M =
-2.6	34.9	93.4	37.6	-113.6	-15.3	93.7	-79.5	23.9	-130.1	47.8	11.8
101.4	-60.6	47.0	133.3	-90.6	23.2	156.2	-163.5	201.6	-10.0	45.8	128.6
144.4	26.6	35.2	69.6	-124.8	-33.0	163.0	-119.1	-7.7	-3.0	10.2	-17.1
67.7	-21.6	42.2	49.3	-133.6	-10.6	48.8	-104.0	27.4	-42.9	-6.2	80.0
34.5	10.1	49.1	28.7	-173.5	-44.9	132.9	-78.5	3.8	-91.0	53.8	5.0
171.8	28.6	0.7	-26.5	-61.5	19.5	149.3	-49.1	73.9	-1.3	94.1	-17.1
271.6	-116.0	101.5	75.7	-176.8	127.0	123.7	-246.1	-82.3	-100.2	109.7	69.2
75.0	-43.0	53.6	58.7	-115.4	8.0	67.8	-71.2	-4.3	-47.8	2.0	42.0
136.5	-27.7	7.4	-23.0	-102.5	-4.8	87.6	-43.0	28.9	-45.9	41.5	5.8
104.5	48.3	30.0	61.5	-107.0	-29.5	93.1	-4.4	-18.8	-74.7	25.8	42.1
-8.8	-47.4	54.3	-20.2	-225.9	-16.1	124.6	-67.7	72.8	45.7	24.0	52.7
172.3	-20.7	123.7	81.2	-72.4	1.3	98.6	-38.1	-18.1	26.8	16.6	132.8
Rows and columns are counted from 1.
row 1 col 1 -> -2.6
row 2 col 12 -> 128.6
row 4 col 5 -> -133.6
row 11 col 1 -> -8.8
row 9 col 11 -> 41.5
row 2 col 8 -> -163.5
row 3 col 1 -> 144.4
row 11 col 10 -> 45.7
row 1 col 4 -> 37.6
row 5 col 1 -> 34.5
row 12 col 9 -> -18.1
row 9 col 7 -> 87.6
row 1 col 9 -> 23.9
row 5 col 6 -> -44.9
row 1 col 6 -> -15.3
row 5 col 9 -> 3.8
row 11 col 2 -> -47.4
row 5 col 11 -> 53.8
row 4 col 11 -> -6.2
row 10 col 4 -> 61.5
row 11 col 5 -> -225.9
row 6 col 12 -> -17.1
row 5 col 4 -> 28.7
row 11 col 9 -> 72.8
row 9 col 5 -> -102.5
row 4 col 12 -> 80.0
row 7 col 7 -> 123.7
row 7 col 12 -> 69.2
row 3 col 7 -> 163.0
row 4 col 6 -> -10.6
row 4 col 7 -> 48.8
row 1 col 10 -> -130.1
row 8 col 2 -> -43.0

B =
[[-.14 -.09  .05  .25 -.17  .07  .00  .13  .65 -.05 -.11]
 [ .04 -.09 -.24  .00 -.17  .07  .00  .13  .26  .02 -.11]
 [ .04 -.09 -.24 -.06 -.17  .07 -.05  .13 -.03  .02 -.11]
 [ .04  .11 -.24 -.06 -.17  .07  .00  .13  .26  .02 -.11]]
Indices start at 1.
(1, 1) = -.14
(4, 8) = .13
(1, 11) = -.11
(2, 5) = -.17
(2, 3) = -.24
(2, 7) = .00
(3, 5) = -.17
(3, 9) = -.03
(2, 9) = .26
(3, 1) = .04
(4, 10) = .02
(1, 4) = .25
(2, 10) = .02
(4, 6) = .07
(4, 7) = .00
(3, 3) = -.24
(4, 5) = -.17
(3, 6) = .07
(2, 4) = .00
(4, 2) = .11
(4, 3) = -.24
(3, 11) = -.11
(4, 1) = .04
